Here is a tiny trained network, its code and every weight. The questions are about switching its units off for an input and a target symbol, where a switched-off unit gives its printed mean instead of its output.

import numpy as np


def w(rows, s, z=0):
    codes = np.array(rows[::2]) - 128.0
    scale = np.full(codes.shape[1], s)
    scale[-1] = z or s
    return codes * scale


def f(y):
    return y / 2 * (1 + np.tanh(0.7978845608 * (y + 0.044715 * y**3)))


def softmax(a):
    e = np.exp(a - a.max(-1, keepdims=True))
    return e / e.sum(-1, keepdims=True)


def log_softmax(a):
    a = a - a.max(-1, keepdims=True)
    return a - np.log(np.exp(a).sum(-1, keepdims=True))


def net(x, mask):
    ids = ['ΔΛβξσφψ'.index(c) for c in x.split()]
    T = len(ids)
    res = E[ids] + P[:T]
    r = res
    for j in range(2):
        rows = slice(4 * j, 4 * j + 4)
        q, k, v = (r @ M[0][rows].T for M in (Q, K, V))
        z = softmax(np.where(np.tri(T) > 0, q @ k.T / 4**0.5, -1e9)) @ v
        o = O[0][rows]
        res = res + np.where(mask[j], z, o[:, -1]) @ o[:, :-1]
    y = f(res @ A[0][:, :-1].T + A[0][:, -1])
    res = res + np.where(mask[2:10], y, B[0][:, -1]) @ B[0][:, :-1]
    return log_softmax(res[-1] @ U[:, :-1].T + U[:, -1])


Q, K, V, O, A, B = {}, {}, {}, {}, {}, {}
E = w([
[128,20,139,138,140,102,190,182],'Δ',
[78,59,42,70,69,88,84,141],'Λ',
[35,119,205,155,106,165,44,197],'β',
[201,73,183,80,103,68,164,177],'ξ',
[139,123,77,53,95,125,173,109],'σ',
[151,136,99,210,78,153,201,146],'φ',
[160,177,97,114,9,110,90,143],'ψ',
],0.011)
P = w([
[137,145,88,134,151,185,142,75],'0',
[139,70,178,162,33,108,150,98],'1',
[143,30,165,130,65,196,102,183],'2',
[94,211,111,84,138,100,132,255],'3',
[61,167,206,142,65,25,186,87],'4',
[98,67,190,101,42,174,150,142],'5',
[61,132,137,55,102,162,117,237],'6',
],0.0094)
Q[0] = w([
[87,109,167,129,55,131,164,157],'H1',
[143,142,136,145,206,114,90,73],'H1',
[122,150,114,142,168,102,126,105],'H1',
[116,139,113,119,89,103,162,202],'H1',
[107,40,171,94,5,202,132,172],'H2',
[146,144,109,138,178,181,62,190],'H2',
[97,131,169,156,107,77,128,61],'H2',
[74,179,93,99,113,49,176,252],'H2',
],0.012)
K[0] = w([
[147,117,100,115,226,163,125,109],'H1',
[141,109,137,115,37,109,126,169],'H1',
[136,103,156,141,74,122,129,148],'H1',
[88,122,140,169,188,168,124,76],'H1',
[75,202,162,123,232,133,78,164],'H2',
[114,144,130,134,143,37,215,59],'H2',
[178,48,113,126,146,222,114,205],'H2',
[40,110,253,170,73,127,116,70],'H2',
],0.011)
V[0] = w([
[112,109,84,85,76,91,95,127],'H1',
[45,157,87,159,113,172,53,116],'H1',
[110,111,162,60,130,78,88,157],'H1',
[199,120,34,76,123,116,203,39],'H1',
[231,159,113,1,138,106,251,80],'H2',
[167,83,202,196,201,127,241,177],'H2',
[199,214,121,214,76,169,179,117],'H2',
[47,108,60,152,172,181,181,118],'H2',
],0.0093)
O[0] = w([
[109,102,56,193,106,142,63,125,172],'H1',
[63,162,108,164,157,186,149,65,143],'H1',
[159,134,76,143,26,181,98,173,77],'H1',
[128,115,75,150,191,15,118,159,253],'H1',
[170,155,111,104,88,27,124,89,42],'H2',
[205,41,66,85,12,179,177,119,71],'H2',
[72,89,214,66,104,120,149,2,110],'H2',
[76,190,104,85,84,134,208,202,119],'H2',
],0.0098,0.0065)
A[0] = w([
[137,77,118,159,126,34,104,171,187],'N1',
[80,119,189,61,72,161,177,77,198],'N2',
[87,77,68,156,97,157,43,176,161],'N3',
[94,166,171,192,169,127,39,134,121],'N4',
[137,115,90,103,55,153,178,188,146],'N5',
[85,107,187,111,153,242,139,157,248],'N6',
[254,53,135,111,116,76,81,17,99],'N7',
[136,129,84,86,163,43,189,105,109],'N8',
],0.0068,0.0019)
B[0] = w([
[84,210,106,103,167,157,187,196,254],'N1',
[60,153,53,100,122,213,154,196,169],'N2',
[222,136,129,137,104,123,139,125,236],'N3',
[209,124,134,100,175,214,175,90,241],'N4',
[168,114,176,39,213,87,157,80,173],'N5',
[143,128,212,142,45,36,96,73,236],'N6',
[36,38,42,193,162,201,69,95,192],'N7',
[178,82,121,182,3,121,145,122,219],'N8',
],0.0063,0.0096)
U = w([
[60,106,177,108,218,91,83,49,250],'Δ',
[121,172,178,132,46,1,95,149,210],'Λ',
[255,130,145,63,96,124,183,117,114],'β',
[29,135,114,78,92,199,176,110,145],'ξ',
[99,174,85,144,192,212,166,187,34],'σ',
[165,61,68,212,104,190,77,85,32],'φ',
[193,117,168,153,102,139,116,82,101],'ψ',
],0.0043,0.0016)

Each question gives the input, a string of symbols that net reads in full, and the target symbol t.
The units are the heads (4 rows each of Q, K, V and O) and the neurons (one row each of A and B). Each row of codes is followed by its name. A weight is (code - 128) times the scale printed after its matrix; where a second scale follows, it is the last column's (O, A, B and U).
mask holds one flag per unit, heads first, then neurons. A switched-off unit (its flag False) gives its mean, the last column of its rows in O or B, instead of its output. The means were averaged over made-up inputs and are rounded, as every weight is.
A unit's drop is (log p(t) with every unit on - log p(t) with that unit switched off) / (log p(t) with every unit on - log p(t) with every unit switched off).
The circuit of an input: a set's keep is (log p(t) with only the set's units on - log p(t) with every unit switched off) / (log p(t) with every unit on - log p(t) with every unit switched off). Starting from all 10 units, units are removed one at a time, each time the one whose removal leaves the highest keep (on an exact tie, the one counted first), for as long as the keep stays at least 0.8.
units of the circuit, in order: the units of the circuit, biggest drop first
unit that matters most: the unit with the biggest drop
k most important neurons: the k neurons with the biggest drops, biggest first
heads that matter: for each layer, one digit per head in row order, 1 if its drop is at least 0.15 and else 0, layers parted by /
input β Δ σ β β, target ξ: heads that matter -> 10
input Λ σ ξ, target σ: units of the circuit, in order -> H2; N6; N1
input Λ Λ ψ Λ φ, target Δ: units of the circuit, in order -> H2
input Δ Δ ψ φ σ ξ, target ξ: heads that matter -> 01
input σ Λ ψ σ σ, target Δ: 2 most important neurons -> N3; N2
input ξ σ Λ σ ψ, target σ: units of the circuit, in order -> H2; N6
input φ φ ξ Δ, target ξ: units of the circuit, in order -> H2; N2
input Δ ξ ψ, target β: units of the circuit, in order -> H2; N5
input β φ Λ, target ξ: 2 most important neurons -> N2; N8
input Λ σ σ β φ Λ ψ, target φ: heads that matter -> 11
input Λ σ Λ, target σ: heads that matter -> 01
input φ Λ ξ ψ σ, target φ: units of the circuit, in order -> H2; N7
input ξ β Λ Δ Λ Δ, target β: units of the circuit, in order -> H1; H2; N5
input ξ β Λ, target β: units of the circuit, in order -> H1; N3
input ψ ψ φ Λ σ Λ φ, target Λ: units of the circuit, in order -> H2
input Δ Δ φ Δ ψ, target ξ: heads that matter -> 01
input σ ξ Δ, target Λ: units of the circuit, in order -> H2; N4
input Λ Λ σ ξ ψ Δ β, target φ: units of the circuit, in order -> H1; N1
input ξ σ ψ Λ, target Λ: units of the circuit, in order -> H2; H1
input σ Λ ψ φ Δ, target Δ: 2 most important neurons -> N3; N2
input Λ ψ Δ, target σ: units of the circuit, in order -> H2; N6; N1
input σ φ σ Δ β, target σ: unit that matters most -> H1
input β Λ ψ σ, target ξ: 3 most important neurons -> N2; N6; N3
input β φ φ φ Λ ξ Δ, target ξ: heads that matter -> 10
input Λ Δ β Λ Λ Λ, target φ: heads that matter -> 11
input ψ Λ Δ Λ Δ σ, target σ: 2 most important neurons -> N6; N8
